[ 11  10   2  -2   4  -4 -28 -11 -11   9 -11   1   2   5  16  13  -5 -22
   5   0   9 -56   2 -11  11   2  -3  -1  23 -18   7  -2   5  16 -16   3
   9   7] | bavi
[-16 -19   8  12  22 -35 -37   0   4   7 -12   6 -16  -5 -22  -9  -7  30
  22   9 -16  61 -14  -9  -9  22   9 -11 -16 -23   9  21   8  -2  -7 -18
  -9   7] | nafot
[ 16  12  14 -22  41   2 -39  -6 -21  35 -51 -16   4  -2  24  24 -12  38
  -5  21  33 -58  13 -28  -1  21 -41   7  38  -6  -2  14  28 -25 -32   5
 -59  51] | Bazod
[-24  41  -4  26  -4  -3  54  12 -15  30  22  17  17 -18 -30 -20  21  30
  35  26 -15  43 -12  -6 -13  -2 -27  13 -57   3 -21  27   5   7 -33 -12
 -31 -16] | reram
[-39 -70  21  12  -3 -50  11 -32  68 -72  13 -10 -39  51  32  20  68  47
   8 -11 -10  47  15 -40 -19 -38  -6   2 -27   8  32  39 -47 -25  22  49
  21  47] | gukuz
[ -4 -14   8  -8 -21   4  18  -9  14 -22 -15  -5  -1  20  26   9 -25  -6
  -4 -11   8  -2  -2  -1  13  -2  -8  -3  28  -3   0  -6 -10 -10  12  23
  10  -6] | Bazod
[-14   9  14   8  37 -12   5  11 -16   5   5  -7   2   6 -20  26 -17  10
  13   1  -3  -4   7 -10  -8  -5   1  29 -10  11   2  14  -6   0  12  -5
   1  11] | paf
[ 32 -12  -8  18 -22  15 -28   8 -13  36  -5  14  14  -1 -15  -7   5 -31
  19 -16  12  29 -27 -21  34 -19  16 -16  27  -2   7  15   9   5 -50 -32
  -3  19] | Roge
[ -4 -32  18  13  30 -12 -16   3  19  -5 -10   3  -7  -3   7   8  23  28
   4  -6 -16  16   1 -22  -8  -6  10 -24  -6   7  -1  16  -8   9  13  -9
  11  -6] | radev
[ 21  10   8  14   2  10 -15   0 -15   0  -6   0  -5  -5  -8   4 -24 -10
  -7 -12   8  -5   2   0   3  20  -6 -14  14   8   0  -6  -4   5   1  -3
  26   7] | reram
[-47  26 -26  -7  56  10   8   6 -14 -13 -29  -8 -17  17 -26  -3 -41  17
 -11  32 -15 -31   4  26 -12  14 -14   2  -1 -44  -2 -28  39  -1 -11  35
  22 -46] | dogi
[ 25  27   6 -11  37 -23  -8  -7   3   1  10  13  15  -4  12   3  47  24
 -36 -20   2  33  48  -3 -27  19  20 -75 -18  45  11 -21 -17 -43   2  12
  19 103] | zulo
[ 13   4   7  -8  11  -3 -22  16 -17  -4  -7  -5   2  -6 -17  19 -21  -3
  -9   0   7 -18   7  24  -9  17 -12   3  15  12  -8 -18 -11 -31  -9  -7
   7  24] | nafot
[  4  26   6  30  28  23  -1  -3   3   2  -1   9   6  16 -41  22 -19  -8
   9   0 -11   8 -15   3  -8   3  -1  -1 -20   4 -22  -4 -15  -7  -8 -17
  25   6] | Biz
[ 12 -22 -12  17 -16  18   2 -21  23  -3   9   2 -16 -14 -47  25 -31 -17
  16  -1   0  35 -26  25   9 -27  -9 -17  -3 -10  10   6   7   6  -6  10
  19 -48] | reram
[  1  35  -1  -3  10  -1 -14  -9   6  24  13  10  11 -21   0  10  43 -13
  -6   2 -10  11   3   8   9  14   8 -37  -3 -11   5 -12   2   5   5 -12
  -2   2] | gukuz
[-13  14  41 -13  24 -12 -17  13  -9   4  -4   4   0  -8 -16  10 -21   7
   8   1   0 -26   6   9  10  17  -1   7  20  -9   0   0  10  16  12  -2
 -31 -25] | dogi
[  0  30  12  -2  -4  -4  10  -7 -22  17  12  11  18  -8 -10   4 -35 -17
  14  14  -8  -1   4  11  -2  -5 -12  -9  -3 -16  12  -1  -4   7 -15 -13
  -1 -10] | bavi
[ 43 -16  -8 -12   8   4  21  12 -33   3   6   5   1 -18 -19 -14 -17   8
 -15 -16  16 -30  -5  -7 -10 -10  10 -25  17  26  17  23  14   5   1  -2
   6  10] | reram
[ -5  15  -2   9 -19  -9  56 -20   5  22 -16  35   0 -10   1 -17 -11 -23
  36 -10   9 -17 -17  -7   1   2  -6  39  -3  10 -18  27   8  21  -2  22
  -8 -41] | reram
[ 10  67  -7  -8  -5  18  14 -15 -20  21  31  21  29   0  -6  -5   0 -34
 -23  23   5  40   5  29   0  -2  31 -12 -18 -18   5 -21   8   7   9 -37
  -1   7] | Roge
[  7  26  13  -3   7  15  23   2 -11  23   7   7  20 -15  -9  14  -5  -6
   2  16  -2  -2   6  10   0   4   3 -10  -6   2   0  -4  12   9 -11 -16
  -7  -3] | reram
[ 22  -4   2   6   3   9 -41   4 -11   8 -17   2  -2  -8  -7  13 -20 -20
  10 -19  11 -21  -6   2  19  12  -3   9  25  10 -10   8   5  20 -18  -6
   5   1] | paf
[ 29 -74  18  18 -21  10 -26  -4  33 -31 -23 -14   3   0  17  26 -24 -17
   2  -9  -3   6 -12   7  11 -20  17  -4  30   9   7 -10  -2  19  -8   9
  18 -26] | Bazod
[  3 -12  -1   3   3   1  12   2  -5  -8   6  -8  -6  -3 -22   2 -13  -1
  -5   6  -4   9  -5   8  -5  -1  11  -5   1  -5   4   6  -4   5  17   4
   5 -11] | muf
[ -4   6   4  10  19   0 -10   8 -14  -4  -2   1  -7  -3 -21   8 -21   6
  -5 -13  -7  18  -6  -1 -13  15   0   8  -7   7  -3  13  -4   1  12 -21
   8   4] | radev
[ -1   5  13  11  25  -1   5   4 -15  -6 -22  -2  -8   1 -19  -3 -61   5
   4  11  11   9   0   9  -9   8 -10  19  -6   8  -2   5   7  -5   4   0
  -3   3] | Bazod
[ -7 -41 -11 -33   8   8  -4  15  -1 -25  19 -41  -2  36 -12 -35 100  -5
 -20 -18   5 -17 -18 -24  34 -37  -2 -26  34  -1  29  20 -14 -30 -12  42
 -55   3] | nafot
[ 28   5   5 -17  -9   8   1  -1 -24 -17   2  12  27  -8  21  33 -30  -4
 -23 -11  19 -17  21   6  -3  -5   4 -15  28  20   8  -4   5   7   6  -6
  17  26] | radev
[ 13 -21  19  30  17  -1 -16  -2  12 -18 -17  -4  10  -9  13  40 -15   3
  11  -9   2   4  -1 -14   5   1   6   4   1  20   1  14   7  16  -5  -9
   7  25] | Bazod
[ 25  35  11   6  13  14   0   8 -34  15  -7  -1  17 -17 -13  24 -21   1
   4  -4   8  -9   1   2  -4  12 -11  -1  -7  11 -11  12  15   0 -18 -21
 -10  40] | radev
[-18  34  14  13   6 -12  43   1  -3 -17 -15   1  -6  18   8   1 -30   2
  17  -6  -1 -10   5  -8   0   9 -18  15 -13   8 -24   6 -21  -7  17  12
   1  19] | Biz
[ 36  -8  21   6  -1  10 -53 -17  -9 -11  -2   8  15 -16   4  46 -46 -14
  -4  -5  19   5  -2  -6  20 -24  14  -9  43 -10  39  -5  38  40  -2 -10
  37  -3] | dogi
[ 41   9  17 -21 -13   3 -19  20 -16  -3 -20  20  20 -29  37   2 -29  22
 -15 -54  14  -1  16   8 -24  25  -9  39   4  45 -11  42  -4 -28  25  -8
   0  48] | muf
[ 21  22  37  -7  19  -3   6  -3  24  14 -19   5   0 -17 -25  16 -32 -14
  12 -31  -8 -40   7  28 -17  51 -15  21 -16  13 -19 -26 -13 -24  14  11
  -7  16] | bokig
[  9 -10 -11  27   7  17 -11  -2   1  -5   0 -11  -6  -5 -22  18   6  -4
  14 -16  -7  14 -13   3   9  12   5 -13 -14  13 -12   8  -3   9   0   5
  16  12] | paf
[  8   6 -13  -5   1   2  -4   6 -24 -15  16 -14 -18  11 -27   9 -24 -22
 -15 -10   6 -23   3  16  -1  36   8   3   3   6  -8  -5 -26 -17   9 -14
  -7  29] | bokig
[ 11 -13  10  13 -15  20   1   2   3 -13 -23 -18   0  -1  18  20 -20  -1
  -3 -11   7 -20   1   3   5  16 -19  -5   4  20  -5  -6 -14 -11  11  26
  20  20] | Bazod
[-21  36   6   7  28  15  12  10 -25  -6 -15 -28 -12  17 -12  -2 -52   2
 -10   7   0   0   7  -6   2  30 -16  -2 -10   0   2   2 -12  -8  20  11
  -1  36] | Biz
[-14  36   0  -3   4   3  28  -7 -11   7  11  11  24  -8   6   5  -3 -11
  -7   5 -10  15   1   4  -4  14  13 -14  -5   5   2   6   4  14   3  -8
 -10 -16] | Bazod
[ 25  -5  -5  -5  -4   1  -9   8 -10 -17 -16   6   5  -8  13  16 -42 -22
 -15 -24  18 -48  10   8   8  21  -8  10  33  17  -8  -9  -8  15   2  10
   9   3] | bokig
[-11   2   2   9   8   1  30  10 -26 -16  -6  -7   1   4 -12   3 -33  -3
 -16 -12   1  35   3  -3  -5  10  10   3  11  27  16  19  -7  -7  20   0
   1  25] | Biz
[  4  -5   9   6   2 -11 -14  17 -20  -1  25   2  -4  -5  -9 -11 -19  10
 -15   1 -10  44   4   2 -13   9  17   3  -1   5   3  -9  -6  -9  20 -30
   4  10] | zulo
[ 21  29   9 -41 -60 114  59  18 -38 -26  19  14  57  29  21   1 -34 -80
 -25 -21   4 -75  11  57  33 -26 -28  -5  33  22 -19  -9 -37 -26 -16  55
  49 -42] | radev
[ 14  -9 -12  40   1 -26 -41  21  -7   3  -6 -49 -31  -7 -25  15 -24   4
  27   2  13   8  -8 -14  10   7 -10  14 -17   4 -14  -8 -11  -1 -25 -18
 -41  55] | Roge
[ -1   1 -10   4  15   3   6 -13   0 -26  -4  10 -16  -3 -13  -8 -31 -12
  -9  -2   7  -3 -13   2  -5   8 -11  16   3   9   9   4   5   7  12   0
  31   6] | nafot
[  9 -14  -1   5  -8   7   8  -3 -15 -11 -13   8 -12  -2  21 -15 -37 -15
   1  -9   1  12   3  -4   8  -1   1  -8  15  14   6  14   3  -2  -3  11
  23  16] | zulo
[ -4  12  12  23  28   7  -7   6  -5  -6 -17  -4   8   7 -11  26 -21   5
  -2   7  -5   3   2  -3  -3   7  -5   4   2   2  -6  -9  -2   1   2  -8
  12  11] | Biz
[ 15  -3 -16  16   4  -6 -35  -1 -16   0   5  11  -9  -4 -31   1  -1 -10
   1   0  14  11 -15   3  11   1  13 -13   9 -11   4  20  13  18 -22 -23
 -14   5] | Roge
[ 43  12   0   5 -12   6 -41 -21   6 -38  -1  14  29 -35  37  64  16 -35
 -15  -7  15 -49  21  35  20   3 -14 -16  16   2   3  -2  11  27 -11  -3
   2  32] | gukuz
[-21  47  12  -3  21   0  13   0  -3  15  -1   0   4  -6 -18   2  -9  -4
   4  11 -16  23   1  11  -2  12   4 -10 -23  -3   4   5   2   2   4 -19
 -15   1] | Biz
[ -8  15  21  -4   2  -7 -23   7 -14   4   8  -6  14   7  -1  28 -15   8
  -7   7  -4   5   8  12  -2   0  -3  -2   7 -27  13 -19  -3  -8  13 -20
   3   3] | bavi
[ -6   3 -14   3  -2  19  35  -2 -25   0   2  -9   5  14  -2   5 -19  -9
  -4  -9  -6  21  -6  -7   3   8   7  -8   0   0   9  13 -10 -11  16   9
   8   7] | bokig
[ 40 -51  11  21  12  -9 -23   6  19 -11 -12   6  11 -13   0  13  -7  10
   8 -10   4 -16   3  -9   1 -16   0 -16  10  15  -5  -3  -7  18  -9   9
   6 -11] | reram
[  9   8  -2  -8  -5  17 -29 -22  10   4  14  10 -12  -4 -17  25 -17 -20
   3  -6   1 -25  -6   9  -1   7 -14   0   6 -14  14   3   0  -8 -10  12
  34   2] | gukuz
[  7  -1  -6 -15  -7   9   0 -17   2  -8   5  -3 -14   1 -19  13 -27   6
  -7  -9 -11 -13  10  18 -31  37  13 -13  10  -1   1 -35   2 -28  15  -6
  43  15] | muf
[ 22  -3  -1  10  -9  -4  11  -1   1 -13   9  13  10  -4 -15   6  -6 -17
   0 -14   9  10  -3   1   2 -13   4   2   8  15  -2   7 -10   6  -3   0
  16   7] | muf
[ -4 -35 -32   6 -60  17 -33 -20  20   0   9 -28 -33 -23 -29  17 -17 -42
  27  17 -24  41 -27  35  19 -30   3 -31   9 -30  30 -30  12  22 -45  -7
  33 -83] | bokig
[ 23  13   7  11   8   4  -5   5 -39  -2 -10   5  23  -7  16  15 -22  -1
 -12   2  18  27   6  -4   0  -6   8  14  16  18   0  12   5  22   7 -30
 -19   8] | bokig
[ -7  45   9   0  -3   5  35   6  -9  12 -18  16   4  -6  13   2 -78  -8
  20 -15   8 -13   0   0   5  23 -19  42 -12  11 -22  11   1  -1  10   7
   3  25] | dogi
[ -4  -1   2  13  36  10  42   3  -7  -3 -27  12 -14   4 -24 -13 -47   4
  12 -12   2  16 -33 -10 -16   1  -3  43  -9  22 -12  30  15  -7   8 -13
  11  11] | nafot
[-28  29 -24   4   3  37 -13  -8 -28  36  16   0  14   9 -23   7  11   3
  19  20 -26  53  -9   9   1  16  37 -32 -24 -22  -2  -2  13 -11 -13 -25
  -3 -11] | dogi
[-19 -37  10 -27   1 -22  -9   8   5 -37   6 -15  -6   3  33   3 -27  10
 -23  19 -17 -11  37  12 -19  -5   9  12  13  -7  27 -18 -25  -3  46 -17
  13 -15] | muf
[  1   9   9   9   8   9  26   6 -14  -1  -8   5  -9  -2  -3 -21 -25  -8
   5  -8   5  -3  -4   1   2   3 -15  12  -3  16  -7  19  -3  -2  -4   9
   1  12] | bavi
[  3  24  22 -16   6  -8  33  24   5 -32 -11   1  -8   4  20  24 -57  17
  -6 -37  20 -59  21  -8 -14  -9 -60  42  10  38 -24  10 -21 -27  -4  44
  31  30] | radev
[ -7  20   2 -23   4 -10  -6   5 -11   6 -10  10   0  10  36 -16 -30  13
 -22 -16  -2   7  19 -15 -11  22  -8  -1  10  -2  12  -8  -5 -27  20  -2
  27  43] | zulo
[ 14 -24  -9   7  10  -4  43  -6   0 -34  -1  11  -7  -9  17 -23   6  14
 -15 -27   8   1   5 -16 -13   0   5  -8   2  49   2  30  -7  13  29  14
   1  11] | reram
[-18  -9   8  17  -2   1 -14   1  -5  -3  20   9   4  10  -1  -7  14 -11
   9  17 -13  33  -2  -4  13  -6  18   5 -10 -14   2   3  -4  14   3 -10
   0 -17] | zulo
[  2   9   9  14  25  11  10 -18  32 -29  -6   9   6 -16  18  25  -5 -33
   3   2  -9 -36  -4  15   8   4   2  15   0   8 -21 -20   4  32  19   4
  16 -29] | nafot
[ -7  20   2   8   8   0  30  -3 -11  -1  28   1  19  14   5  15  15  -6
  -6  20   0  -2   4  -2   5 -21   7   7  -1 -21  -4 -12  -2  -4  10  -2
   0  -1] | bavi
[  0   4  23  23  29  32 -21   0   1  15 -29   1  -7   4  -3  14 -40   4
  10 -15  -8  37 -16  -7  -9  16   6  31 -12  13 -13  16  16  -3   2 -16
  10  18] | zulo
[ 24   1  31  24  62   0 -29  -3   0  10 -35  -4 -13 -15 -19  41 -35  33
  10  -4  -3  -4   1  -9 -31  -2 -23   9 -24  10  -4  23   6 -18   7  -8
  24  33] | radev
[ -1 -46   8  -5 -16  -2  17   9   9 -30   8 -10  -1   8 -14  24 -44 -17
   6   1   8 -31  -2  16   7   4   1  24  28   6  -8 -23 -17  -7  11  35
   3 -14] | nafot
[ 12   5  -7 -16 -18   2  12  -4 -16  -8   0   8   5   4  12   1 -13 -11
  -2 -13   2 -28   3   4   0   9   0  -8   3   0   6   9 -11   2   5   4
  10   5] | bokig
[ -9  -7   2   3  -4   7 -22   5  14  -5 -12 -11  15  24  26  15  22 -13
   5   9  -3 -18   0 -11  19  -1  -9   5   3 -14  -6 -23 -23  -8  -9   9
  17  16] | nafot
[ 21  16   7 -20  -4  25   8 -13 -34 -10 -12  -7  12   6  23  13 -12  -1
 -24   8  21 -27   8   1  -2 -10  -1 -21  33   7  22  -2  24  -3  -3   3
  19  15] | Bazod
[ 10  48  14   4  -5  -9  59  -8  -9  14   4  24  15 -28  -7   7 -15 -14
   7  -1  -2  23  -7  13  -8 -13 -10   3   2   7 -16  -3  15   7  -3 -14
   2 -22] | radev
[ 40  -2  11  -2   6   3 -51   9 -11  -2 -18   4   5 -21 -16  20 -37 -10
 -11 -22  18  -5   2  13   8   2   1 -13  36  18   8   1  11   5 -12  -6
   4   9] | Biz
[  4 -11 -31   4 -10  15  -3 -20 -37  11   3   3   2   8  17 -34   4 -11
  -8  17  -6  25  -4 -22   4  -5  18 -19  20 -23  29  -9  25  -2  -1   0
  24   0] | zulo
[-15  38   4 -26  14  21  36  -3 -16  16   0  17  20  -4  12  -7  -9   1
 -14   3  -5  10   6   6  -9   7   2 -10  -2  11  13  10   7   5  16 -18
 -11   5] | gukuz
[ -4 -61 -45   7 -24 -21 -35  28 -16  -5 -21 -34 -19  27  16 -23 -26 -27
  -1  31   0   8  11  -4  42 -32  -6 -47  44 -47  13 -19 -36 -19 -50  31
   2 -12] | Roge
[ 20  -8   6 -34 -43  -4  10  -4   0 -29  19  22  36   1  37  28   9  -8
 -37  20   7 -49  26  30   3 -30   5 -31  39 -12  17 -39  -8  16  -1  11
  35 -20] | dogi
[ -7  59  16  -1  33   8  -5   1 -14  36   3  10   8  11  -6  -3  20   1
   0   6   3   4   0 -14  -5  11   1  14 -15   4 -21   2   6  -7 -12 -19
 -23  27] | zulo
[ -4  33  18   0  16   9  -4   6  -6  20  -5  -1  11  -5 -10  12  -1 -10
   7   3  -8  13   2   6   0   5  -3   4 -18  -3  -6   4   2  -2 -12 -12
  -8   7] | radev
[-20  77  20  -6  -7  27  24  -8 -47  22  -5  20  18  19 -28  14   1 -14
  -8   7   1 -21  -2  32 -22  38  -9   0  -4   3  -9 -15  -1  -7 -10 -41
  11  20] | bavi
[ -7 -24 -18   7  -4  -6  22  -3 -19 -40   2  -9   5  13  40  28 -39  27
 -10  -1  -1 -24  21 -25 -13  -6 -11  -2  13  -8  22   0  -2  -3  30  22
  54  10] | reram
[ 15  28  14 -11  -4   8  -9   6  -8  35 -18  17   5   5 -18   0 -57 -19
   7 -13  22 -27 -14  -4   8  27  -1  20  17   1 -10  -8   7  -3 -10  -9
  15  10] | Bazod
[ -8   3  14 -13   5 -14  -2   2  10  -8 -17   3 -11   0   2   4 -39  16
   1 -12   6 -20   6  -5  -4  20 -11  15   4   1   6  10   5  -1  16  24
   5  11] | Biz
